Here is a tiny trained network, its code and every weight. The questions are about switching its units off for an input and a class, where a switched-off unit gives its printed mean instead of its output.

import numpy as np


def w(rows, s, z=0):
    codes = np.array(rows[::2]) - 128.0
    scale = np.full(codes.shape[1], s)
    scale[-1] = z or s
    return codes * scale


def norm(h):
    return h / np.sqrt((h * h).mean(-1, keepdims=True) + 1e-5)


def f(y):
    return y / 2 * (1 + np.tanh(0.7978845608 * (y + 0.044715 * y**3)))


def log_softmax(a):
    a = a - a.max(-1, keepdims=True)
    return a - np.log(np.exp(a).sum(-1, keepdims=True))


def net(x, mask):
    res = np.array(x, float).reshape(1, 3) / 4 @ E
    u = 0
    for l in range(2):
        y = f(norm(res) @ A[l][:, :-1].T + A[l][:, -1])
        res = res + np.where(mask[u : u + 4], y, B[l][:, -1]) @ B[l][:, :-1]
        u += 4
    return log_softmax(norm(res)[-1] @ U[:, :-1].T + U[:, -1])


A, B = {}, {}
E = w([
[88,23,132,99,185,147,77,38,216,67],'x0',
[144,150,2,203,109,13,157,152,91,100],'x1',
[124,120,117,129,131,145,135,132,123,128],'x2',
],0.0089)
A[0] = w([
[125,130,3,152,130,50,128,129,131,104,81],'L0N0',
[130,206,188,127,96,124,137,186,90,182,2],'L0N1',
[122,160,134,123,134,176,150,177,84,174,33],'L0N2',
[136,227,105,130,113,113,142,223,72,206,137],'L0N3',
],0.017,0.0019)
B[0] = w([
[79,100,51,170,97,4,155,134,150,123,244],'L0N0',
[150,166,8,49,84,44,112,134,207,213,221],'L0N1',
[152,153,47,92,109,57,102,123,179,159,187],'L0N2',
[113,105,246,176,164,234,159,113,55,71,252],'L0N3',
],0.015,0.019)
A[1] = w([
[215,214,131,97,113,163,91,229,96,197,191],'L1N0',
[151,184,125,162,110,123,171,200,61,162,1],'L1N1',
[79,134,199,237,107,138,240,181,4,96,90],'L1N2',
[126,184,129,178,82,64,196,186,64,157,69],'L1N3',
],0.017,0.0028)
B[1] = w([
[97,184,156,78,124,60,166,138,158,209,229],'L1N0',
[144,91,49,224,98,143,160,96,63,47,167],'L1N1',
[213,241,135,69,88,209,194,83,75,200,236],'L1N2',
[173,48,130,118,139,248,36,127,148,43,254],'L1N3',
],0.015,0.013)
U = w([
[125,178,125,75,102,65,158,139,180,211,254],'0',
[135,105,155,171,133,138,110,184,123,157,12],'1',
[96,87,252,107,199,200,99,113,164,109,237],'2',
[111,128,182,151,143,105,124,146,105,135,1],'3',
[138,150,159,157,148,117,102,156,131,121,5],'4',
[184,132,118,153,87,207,173,95,83,98,206],'5',
[134,134,151,154,160,120,122,168,128,127,3],'6',
[93,62,72,177,109,39,133,123,167,91,201],'7',
],0.015,0.0041)

Each question gives the input, the list of numbers given to net, and the class t.
The units are the neurons (one row each of A and B). Each row of codes is followed by its name. A weight is (code - 128) times the scale printed after its matrix; where a second scale follows, it is the last column's (A, B and U).
mask holds one flag per neuron, layer by layer. A switched-off neuron (its flag False) gives its mean, the last column of its row in B, instead of its output. The means were averaged over made-up inputs and are rounded, as every weight is.
A unit's drop is (log p(t) with every unit on - log p(t) with that unit switched off) / (log p(t) with every unit on - log p(t) with every unit switched off).
The circuit of an input: a set's keep is (log p(t) with only the set's units on - log p(t) with every unit switched off) / (log p(t) with every unit on - log p(t) with every unit switched off). Starting from all 8 units, units are removed one at a time, each time the one whose removal leaves the highest keep (on an exact tie, the one counted first), for as long as the keep stays at least 0.8.
units of the circuit, in order: the units of the circuit, biggest drop first
unit that matters most: the unit with the biggest drop
k most important neurons: the k neurons with the biggest drops, biggest first
top k neurons in layer l: the k neurons of layer l with the biggest drops, biggest first
drop of u: that unit's drop, to one decimal
input [2,-3,6], class 2: most important neuron : [L0N1]
input [1,-4,1], class 2: 3 most important neurons : [L0N1, L0N0, L0N3]
input [5,-5,2], class 2: 4 most important neurons : [L0N0, L0N1, L0N3, L1N2]
input [1,-5,-8], class 2: top 2 neurons in layer 0 : [L0N1, L0N0]
input [0,4,-7], class 5: 3 most important neurons : [L0N1, L1N2, L0N2]
input [1,-3,0], class 2: units of the circuit, in order : [L0N1, L0N3, L0N0, L1N2]
input [0,8,-7], class 5: 3 most important neurons : [L0N1, L1N2, L0N2]
input [5,1,2], class 7: 2 most important neurons : [L0N3, L1N2]
input [4,1,0], class 7: top 2 neurons in layer 0 : [L0N3, L0N1]
input [2,-1,0], class 2: top 2 neurons in layer 1 : [L1N0, L1N2]
input [1,5,-5], class 7: 2 most important neurons : [L0N0, L0N3]
input [5,1,-6], class 7: top 3 neurons in layer 1 : [L1N2, L1N0, L1N3]
input [5,-5,-4], class 2: top 2 neurons in layer 0 : [L0N0, L0N1]
input [-8,2,3], class 5: units of the circuit, in order : [L0N3]
input [-3,6,3], class 5: 2 most important neurons : [L0N3, L1N2]
input [0,7,-2], class 5: top 2 neurons in layer 1 : [L1N2, L1N3]
input [3,-7,4], class 2: 4 most important neurons : [L0N1, L0N0, L0N3, L1N2]
input [1,-8,5], class 2: 3 most important neurons : [L0N1, L0N0, L0N3]
input [4,-6,6], class 2: 2 most important neurons : [L0N0, L0N1]
input [1,2,1], class 7: unit that matters most : L0N3
input [8,0,-7], class 2: 4 most important neurons : [L0N0, L0N1, L0N2, L0N3]
input [2,2,-5], class 7: drop of L0N3 : 3.7
input [1,1,3], class 7: drop of L0N3 : 3.2
input [3,3,-8], class 7: drop of L1N2 : 0.0
